Below is a small trained network, with its code and all its weights. Each question gives an input and a class and asks what happens when units are switched off, that is, made to give their printed mean instead of their output.

import numpy as np


def w(rows, s, z=0):
    codes = np.array(rows[::2]) - 128.0
    scale = np.full(codes.shape[1], s)
    scale[-1] = z or s
    return codes * scale


def f(y):
    return y / 2 * (1 + np.tanh(0.7978845608 * (y + 0.044715 * y**3)))


def log_softmax(a):
    a = a - a.max(-1, keepdims=True)
    return a - np.log(np.exp(a).sum(-1, keepdims=True))


def net(x, mask):
    res = np.array(x, float).reshape(1, 5) / 4 @ E
    y = f(res @ A[0][:, :-1].T + A[0][:, -1])
    res = res + np.where(mask, y, B[0][:, -1]) @ B[0][:, :-1]
    return log_softmax(res[-1] @ U[:, :-1].T + U[:, -1])


A, B = {}, {}
E = w([
[102,101,168,129,197,187,33,112,132,91,169,160],'x0',
[116,56,189,41,132,183,80,184,135,114,36,132],'x1',
[147,73,75,172,55,197,108,181,15,154,163,88],'x2',
[201,149,249,128,213,121,213,23,81,124,222,97],'x3',
[147,68,126,155,89,61,108,108,176,254,168,205],'x4',
],0.0088)
A[0] = w([
[81,179,40,199,131,156,99,153,96,109,75,171,203],'neuron 0',
[114,117,127,103,108,76,147,136,150,93,84,94,134],'neuron 1',
[148,90,32,136,71,92,169,211,130,180,18,122,100],'neuron 2',
[204,97,140,155,80,111,109,144,30,198,189,94,144],'neuron 3',
[82,116,44,113,61,187,92,254,66,61,46,92,161],'neuron 4',
[143,114,126,195,145,132,68,122,121,181,194,184,146],'neuron 5',
[179,77,123,198,89,166,132,126,58,191,206,112,207],'neuron 6',
[123,215,82,139,118,48,167,89,136,166,130,130,157],'neuron 7',
[102,46,134,29,120,137,77,186,143,194,61,175,134],'neuron 8',
[88,120,77,146,143,199,100,162,95,70,159,111,77],'neuron 9',
[193,161,199,87,195,114,213,86,59,64,117,48,183],'neuron 10',
[103,170,134,147,120,166,102,203,77,64,81,76,1],'neuron 11',
],0.0086,0.0033)
B[0] = w([
[137,38,73,128,134,109,132,133,99,105,97,81,194],'neuron 0',
[142,159,110,157,97,97,127,87,145,131,169,178,147],'neuron 1',
[91,87,200,167,26,185,74,45,89,124,100,167,218],'neuron 2',
[108,91,69,124,131,95,147,139,118,167,145,80,188],'neuron 3',
[71,175,153,4,150,252,129,195,97,90,92,193,254],'neuron 4',
[68,114,106,113,159,121,170,55,120,81,134,128,174],'neuron 5',
[161,88,52,134,157,89,175,109,96,130,157,69,198],'neuron 6',
[183,171,110,142,149,95,159,9,194,123,170,124,175],'neuron 7',
[128,78,188,154,73,158,90,2,95,138,96,148,215],'neuron 8',
[91,103,92,113,157,104,206,173,120,151,122,108,172],'neuron 9',
[67,148,102,61,188,162,177,89,47,36,124,162,204],'neuron 10',
[80,145,143,101,193,147,130,171,170,117,170,98,174],'neuron 11',
],0.0098,0.018)
U = w([
[126,115,136,91,164,149,102,254,149,135,111,106,2],'0',
[150,50,73,194,124,60,144,92,101,150,173,43,168],'1',
[228,225,134,182,152,32,161,87,246,178,212,127,121],'2',
[125,99,237,157,44,147,33,87,120,137,88,179,63],'3',
[86,118,157,69,165,156,141,112,69,65,141,167,188],'4',
],0.0088,0.0049)

Each question gives the input, the list of numbers given to net, and the class t.
The units are the neurons (one row each of A and B). Each row of codes is followed by its name. A weight is (code - 128) times the scale printed after its matrix; where a second scale follows, it is the last column's (A, B and U).
mask holds one flag per neuron, in row order. A switched-off neuron (its flag False) gives its mean, the last column of its row in B, instead of its output. The means were averaged over made-up inputs and are rounded, as every weight is.
A unit's drop is (log p(t) with every unit on - log p(t) with that unit switched off) / (log p(t) with every unit on - log p(t) with every unit switched off).
The circuit of an input: a set's keep is (log p(t) with only the set's units on - log p(t) with every unit switched off) / (log p(t) with every unit on - log p(t) with every unit switched off). Starting from all 12 units, units are removed one at a time, each time the one whose removal leaves the highest keep (on an exact tie, the one counted first), for as long as the keep stays at least 0.8.
circuit, biggest first: the units of the circuit, biggest drop first
k most important neurons: the k neurons with the biggest drops, biggest first
drop when u is switched off: that unit's drop, to one decimal
input [8,-2,-8,-6,-7], class 0: circuit, biggest first -> [neuron 10; neuron 2; neuron 8; neuron 5]
input [8,8,6,-8,5], class 3: most important neuron -> [neuron 8]
input [-2,5,8,3,2], class 1: circuit, biggest first -> [neuron 6; neuron 3]
input [1,-1,-8,-5,-2], class 3: 2 most important neurons -> [neuron 10; neuron 6]
input [1,-7,8,-6,3], class 1: 4 most important neurons -> [neuron 6; neuron 3; neuron 0; neuron 10]
input [-7,-2,0,5,0], class 1: 2 most important neurons -> [neuron 4; neuron 10]
input [-6,3,-8,4,3], class 2: 2 most important neurons -> [neuron 4; neuron 7]
input [1,-8,-1,2,8], class 2: 2 most important neurons -> [neuron 7; neuron 0]
input [8,4,7,-7,8], class 3: 3 most important neurons -> [neuron 8; neuron 2; neuron 10]
input [-6,3,0,1,5], class 3: drop when neuron 2 is switched off -> 0.1
input [-1,-6,-2,4,8], class 2: drop when neuron 7 is switched off -> 0.3
input [-1,0,1,2,5], class 1: drop when neuron 4 is switched off -> 0.1
